Below is a small trained network, with its code and all its weights. Each question gives an input and a class and asks what happens when units are switched off, that is, made to give their printed mean instead of their output.

import numpy as np


def w(rows, s, z=0):
    codes = np.array(rows[::2]) - 128.0
    scale = np.full(codes.shape[1], s)
    scale[-1] = z or s
    return codes * scale


def f(y):
    return y / 2 * (1 + np.tanh(0.7978845608 * (y + 0.044715 * y**3)))


def log_softmax(a):
    a = a - a.max(-1, keepdims=True)
    return a - np.log(np.exp(a).sum(-1, keepdims=True))


def net(x, mask):
    res = np.array(x, float).reshape(1, 5) / 4 @ E
    y = f(res @ A[0][:, :-1].T + A[0][:, -1])
    res = res + np.where(mask, y, B[0][:, -1]) @ B[0][:, :-1]
    return log_softmax(res[-1] @ U[:, :-1].T + U[:, -1])


A, B = {}, {}
E = w([
[82,170,102,179,135,189,160,170,137,121],'x0',
[223,146,126,176,100,155,106,176,40,8],'x1',
[177,192,243,46,79,133,222,107,114,99],'x2',
[38,44,104,75,177,123,122,57,59,89],'x3',
[99,140,146,186,133,131,156,155,106,130],'x4',
],0.012)
A[0] = w([
[50,78,93,93,218,128,113,113,179,219,251],'n0',
[65,2,30,202,250,81,115,85,128,89,68],'n1',
[137,132,56,153,184,137,102,82,25,76,88],'n2',
[170,73,48,202,111,107,79,165,147,190,191],'n3',
[145,97,133,179,137,129,69,158,183,166,100],'n4',
[51,103,175,72,176,137,183,80,68,69,65],'n5',
[117,85,136,25,93,189,195,186,104,50,150],'n6',
],0.0084,0.0022)
B[0] = w([
[72,144,201,165,179,91,110,171,160,130,234],'n0',
[121,186,166,59,154,116,120,119,96,39,254],'n1',
[145,169,101,102,65,169,121,102,2,160,189],'n2',
[133,83,68,196,74,119,141,95,181,137,200],'n3',
[104,63,111,175,165,147,106,142,127,198,164],'n4',
[85,71,93,199,95,80,110,102,174,135,199],'n5',
[142,131,72,138,100,46,131,155,157,119,186],'n6',
],0.012,0.017)
U = w([
[64,36,75,154,157,106,139,122,162,189,188],'0',
[147,191,173,95,152,88,95,218,114,88,200],'1',
[145,36,28,168,84,116,73,174,85,131,81],'2',
[123,124,110,61,124,190,77,110,42,120,4],'3',
[115,135,187,30,118,147,254,156,148,249,180],'4',
],0.0097,0.0036)

Each question gives the input, the list of numbers given to net, and the class t.
The units are the neurons (one row each of A and B). Each row of codes is followed by its name. A weight is (code - 128) times the scale printed after its matrix; where a second scale follows, it is the last column's (A, B and U).
mask holds one flag per neuron, in row order. A switched-off neuron (its flag False) gives its mean, the last column of its row in B, instead of its output. The means were averaged over made-up inputs and are rounded, as every weight is.
A unit's drop is (log p(t) with every unit on - log p(t) with that unit switched off) / (log p(t) with every unit on - log p(t) with every unit switched off).
The circuit of an input: a set's keep is (log p(t) with only the set's units on - log p(t) with every unit switched off) / (log p(t) with every unit on - log p(t) with every unit switched off). Starting from all 7 units, units are removed one at a time, each time the one whose removal leaves the highest keep (on an exact tie, the one counted first), for as long as the keep stays at least 0.8.
units of the circuit, in order: the units of the circuit, biggest drop first
unit that matters most: the unit with the biggest drop
k most important neurons: the k neurons with the biggest drops, biggest first
drop of u: that unit's drop, to one decimal
input [7,-7,0,2,5], class 1: unit that matters most => n3
input [-4,2,-6,1,8], class 3: units of the circuit, in order => [n1, n2]
input [7,-2,1,-1,-5], class 4: units of the circuit, in order => [n1, n5, n3]
input [6,1,1,6,6], class 2: units of the circuit, in order => [n5, n2]
input [6,-1,2,0,8], class 4: units of the circuit, in order => [n1, n3, n5]
input [4,-1,1,-4,-1], class 4: units of the circuit, in order => [n1, n5, n6]
input [1,1,4,5,-2], class 2: units of the circuit, in order => [n0, n6]
input [7,-1,5,2,-8], class 0: 2 most important neurons => [n1, n2]
input [7,7,0,6,-4], class 3: 4 most important neurons => [n2, n3, n4, n1]
input [-8,-1,-8,3,1], class 1: 2 most important neurons => [n1, n0]
input [3,7,6,1,-6], class 2: 3 most important neurons => [n1, n0, n6]
input [8,7,0,0,7], class 2: 3 most important neurons => [n1, n0, n6]
input [-2,-3,2,-6,-3], class 4: units of the circuit, in order => [n1, n5]
input [2,0,6,8,1], class 0: unit that matters most => n5
input [2,4,-5,8,5], class 3: 2 most important neurons => [n2, n1]
input [-6,6,0,-6,-2], class 2: 2 most important neurons => [n1, n0]
input [7,-2,6,-4,3], class 4: 2 most important neurons => [n1, n0]
input [4,8,3,2,1], class 2: 2 most important neurons => [n1, n6]
input [-6,-1,-3,-7,0], class 0: 2 most important neurons => [n2, n4]
input [-4,-7,5,4,-1], class 0: units of the circuit, in order => [n5]
input [-6,-5,-1,3,-1], class 1: 3 most important neurons => [n1, n3, n0]
input [7,5,-7,5,-3], class 3: 2 most important neurons => [n1, n2]
input [5,-2,0,-8,-1], class 0: 3 most important neurons => [n1, n2, n4]
input [-7,5,1,1,2], class 2: 2 most important neurons => [n1, n0]
input [6,-7,8,8,-3], class 0: drop of n5 => 0.1
input [0,6,6,4,-8], class 2: drop of n5 => 0.0
input [1,2,-1,8,1], class 3: drop of n1 => 0.7
input [8,-3,-2,7,-6], class 1: drop of n1 => 0.5
input [-3,-3,0,-7,6], class 0: unit that matters most => n1
